Below is a small trained network, with its code and all its weights. Each question gives an input and a class and asks what happens when units are switched off, that is, made to give their printed mean instead of their output.

import numpy as np


def w(rows, s, z=0):
    codes = np.array(rows[::2]) - 128.0
    scale = np.full(codes.shape[1], s)
    scale[-1] = z or s
    return codes * scale


def f(y):
    return np.maximum(y, 0)


def log_softmax(a):
    a = a - a.max(-1, keepdims=True)
    return a - np.log(np.exp(a).sum(-1, keepdims=True))


def net(x, mask):
    res = np.array(x, float).reshape(1, 2) / 4 @ E
    y = f(res @ A[0][:, :-1].T + A[0][:, -1])
    res = res + np.where(mask, y, B[0][:, -1]) @ B[0][:, :-1]
    return log_softmax(res[-1] @ U[:, :-1].T + U[:, -1])


A, B = {}, {}
E = w([
[199,254,10,209,143,42,109],'x0',
[70,193,122,184,212,193,4],'x1',
],0.0079)
A[0] = w([
[34,63,199,78,144,224,121,109],'N0',
[84,143,88,105,180,188,73,64],'N1',
[95,27,210,145,159,211,132,65],'N2',
[165,219,68,218,169,41,80,159],'N3',
[194,32,82,76,28,82,238,126],'N4',
[72,89,204,56,98,196,133,243],'N5',
[102,130,163,199,201,176,40,17],'N6',
[2,104,111,216,219,215,57,254],'N7',
],0.0061,0.0035)
B[0] = w([
[195,158,58,111,116,98,187,230],'N0',
[73,93,154,202,254,79,125,168],'N1',
[202,173,66,136,123,113,206,207],'N2',
[160,152,53,120,132,91,155,238],'N3',
[84,51,170,204,200,21,133,254],'N4',
[178,196,72,125,107,81,113,249],'N5',
[82,93,155,215,191,98,186,183],'N6',
[125,122,143,185,152,41,82,251],'N7',
],0.0081,0.0088)
U = w([
[199,191,50,125,109,107,160,54],'0',
[69,55,184,187,168,70,126,84],'1',
[148,141,138,114,92,101,74,253],'2',
[54,134,229,69,54,217,80,29],'3',
[101,126,234,56,81,212,74,41],'4',
[86,116,206,46,94,255,90,35],'5',
[60,129,238,83,39,215,78,27],'6',
[40,122,197,58,58,194,81,25],'7',
],0.0096,0.0072)

Each question gives the input, the list of numbers given to net, and the class t.
The units are the neurons (one row each of A and B). Each row of codes is followed by its name. A weight is (code - 128) times the scale printed after its matrix; where a second scale follows, it is the last column's (A, B and U).
mask holds one flag per neuron, in row order. A switched-off neuron (its flag False) gives its mean, the last column of its row in B, instead of its output. The means were averaged over made-up inputs and are rounded, as every weight is.
A unit's drop is (log p(t) with every unit on - log p(t) with that unit switched off) / (log p(t) with every unit on - log p(t) with every unit switched off).
The circuit of an input: a set's keep is (log p(t) with only the set's units on - log p(t) with every unit switched off) / (log p(t) with every unit on - log p(t) with every unit switched off). Starting from all 8 units, units are removed one at a time, each time the one whose removal leaves the highest keep (on an exact tie, the one counted first), for as long as the keep stays at least 0.8.
units of the circuit, in order: the units of the circuit, biggest drop first
k most important neurons: the k neurons with the biggest drops, biggest first
drop when u is switched off: that unit's drop, to one decimal
input [3,4], class 1: units of the circuit, in order => [N5]
input [2,-3], class 2: 3 most important neurons => [N6 N1 N7]
input [-4,2], class 0: units of the circuit, in order => [N4 N0]
input [5,-6], class 1: 4 most important neurons => [N4 N5 N0 N2]
input [1,0], class 2: 3 most important neurons => [N4 N0 N2]
input [2,2], class 2: units of the circuit, in order => [N4 N0 N2]
input [3,-5], class 1: units of the circuit, in order => [N4 N5]
input [3,0], class 2: 3 most important neurons => [N0 N2 N5]
input [1,-2], class 2: 2 most important neurons => [N6 N1]
input [4,6], class 1: drop when N3 is switched off => -0.1
input [-1,-6], class 1: drop when N4 is switched off => 0.6
input [6,-8], class 1: drop when N0 is switched off => 0.1
